Here is a tiny trained network, its code and every weight. The questions are about switching its units off for an input and a class, where a switched-off unit gives its printed mean instead of its output.

import numpy as np


def w(rows, s, z=0):
    codes = np.array(rows[::2]) - 128.0
    scale = np.full(codes.shape[1], s)
    scale[-1] = z or s
    return codes * scale


def f(y):
    return y / 2 * (1 + np.tanh(0.7978845608 * (y + 0.044715 * y**3)))


def log_softmax(a):
    a = a - a.max(-1, keepdims=True)
    return a - np.log(np.exp(a).sum(-1, keepdims=True))


def net(x, mask):
    res = np.array(x, float).reshape(1, 2) / 4 @ E
    y = f(res @ A[0][:, :-1].T + A[0][:, -1])
    res = res + np.where(mask, y, B[0][:, -1]) @ B[0][:, :-1]
    return log_softmax(res[-1] @ U[:, :-1].T + U[:, -1])


A, B = {}, {}
E = w([
[182,166,145,69,49,112,127,201,134,123,99,167],'x0',
[161,84,109,95,192,105,37,120,104,187,85,255],'x1',
],0.012)
A[0] = w([
[143,214,180,31,93,138,126,241,88,130,128,108,65],'n0',
[96,171,138,113,56,137,149,136,195,27,173,127,31],'n1',
[165,133,205,132,147,115,69,109,91,203,13,177,66],'n2',
[76,175,142,114,100,140,181,151,123,161,106,65,4],'n3',
[147,98,134,66,141,152,95,86,64,119,77,167,4],'n4',
[175,159,176,40,52,120,136,185,105,106,139,145,4],'n5',
[104,210,181,135,94,171,242,172,161,63,172,24,173],'n6',
[167,124,155,202,22,163,166,103,211,140,108,92,11],'n7',
[233,182,179,90,96,176,196,255,66,82,65,123,236],'n8',
[59,80,96,185,166,144,116,76,170,108,121,72,102],'n9',
],0.0073,0.0037)
B[0] = w([
[108,90,135,169,190,172,99,47,40,59,164,84,183],'n0',
[163,175,58,65,133,147,44,160,202,115,125,128,175],'n1',
[150,120,96,144,180,196,1,182,115,151,133,152,187],'n2',
[168,205,79,79,108,51,77,100,133,127,171,80,157],'n3',
[199,178,71,110,80,124,70,132,100,105,130,123,154],'n4',
[137,55,134,118,193,169,160,95,53,79,139,47,174],'n5',
[53,144,58,158,203,168,56,173,136,184,41,142,254],'n6',
[224,151,83,60,41,46,108,159,153,122,115,124,164],'n7',
[63,127,141,177,157,247,218,158,32,130,62,92,218],'n8',
[157,95,135,167,190,184,167,108,67,114,156,99,175],'n9',
],0.0091,0.015)
U = w([
[162,162,23,108,122,131,37,210,164,129,102,157,74],'0',
[106,74,113,182,184,155,140,52,72,85,184,73,137],'1',
[51,110,154,178,161,161,132,174,152,147,76,184,208],'2',
[187,164,137,48,32,33,158,114,211,74,143,146,4],'3',
[203,242,189,48,98,51,191,147,254,60,205,105,4],'4',
],0.0073,0.0037)

Each question gives the input, the list of numbers given to net, and the class t.
The units are the neurons (one row each of A and B). Each row of codes is followed by its name. A weight is (code - 128) times the scale printed after its matrix; where a second scale follows, it is the last column's (A, B and U).
mask holds one flag per neuron, in row order. A switched-off neuron (its flag False) gives its mean, the last column of its row in B, instead of its output. The means were averaged over made-up inputs and are rounded, as every weight is.
A unit's drop is (log p(t) with every unit on - log p(t) with that unit switched off) / (log p(t) with every unit on - log p(t) with every unit switched off).
The circuit of an input: a set's keep is (log p(t) with only the set's units on - log p(t) with every unit switched off) / (log p(t) with every unit on - log p(t) with every unit switched off). Starting from all 10 units, units are removed one at a time, each time the one whose removal leaves the highest keep (on an exact tie, the one counted first), for as long as the keep stays at least 0.8.
units of the circuit, in order: the units of the circuit, biggest drop first
most important unit: the unit with the biggest drop
top k neurons: the k neurons with the biggest drops, biggest first
drop of u: that unit's drop, to one decimal
input [-4,-8], class 0: most important unit	n6
input [4,-1], class 1: units of the circuit, in order	[n0, n5]
input [-6,-6], class 0: units of the circuit, in order	[n6, n8]
input [7,6], class 1: units of the circuit, in order	[n5, n0]
input [3,-3], class 2: top 2 neurons	[n8, n6]
input [3,3], class 2: top 3 neurons	[n1, n7, n3]
input [6,-4], class 1: top 3 neurons	[n0, n5, n8]
input [-3,-2], class 2: top 4 neurons	[n0, n5, n3, n4]
input [0,-2], class 2: top 2 neurons	[n4, n2]
input [-2,-1], class 2: top 3 neurons	[n0, n5, n3]
input [-6,-7], class 0: drop of n6	0.3
input [1,-8], class 0: drop of n4	0.0
input [-3,-8], class 0: drop of n6	0.1
input [-1,-8], class 0: top neuron	[n6]
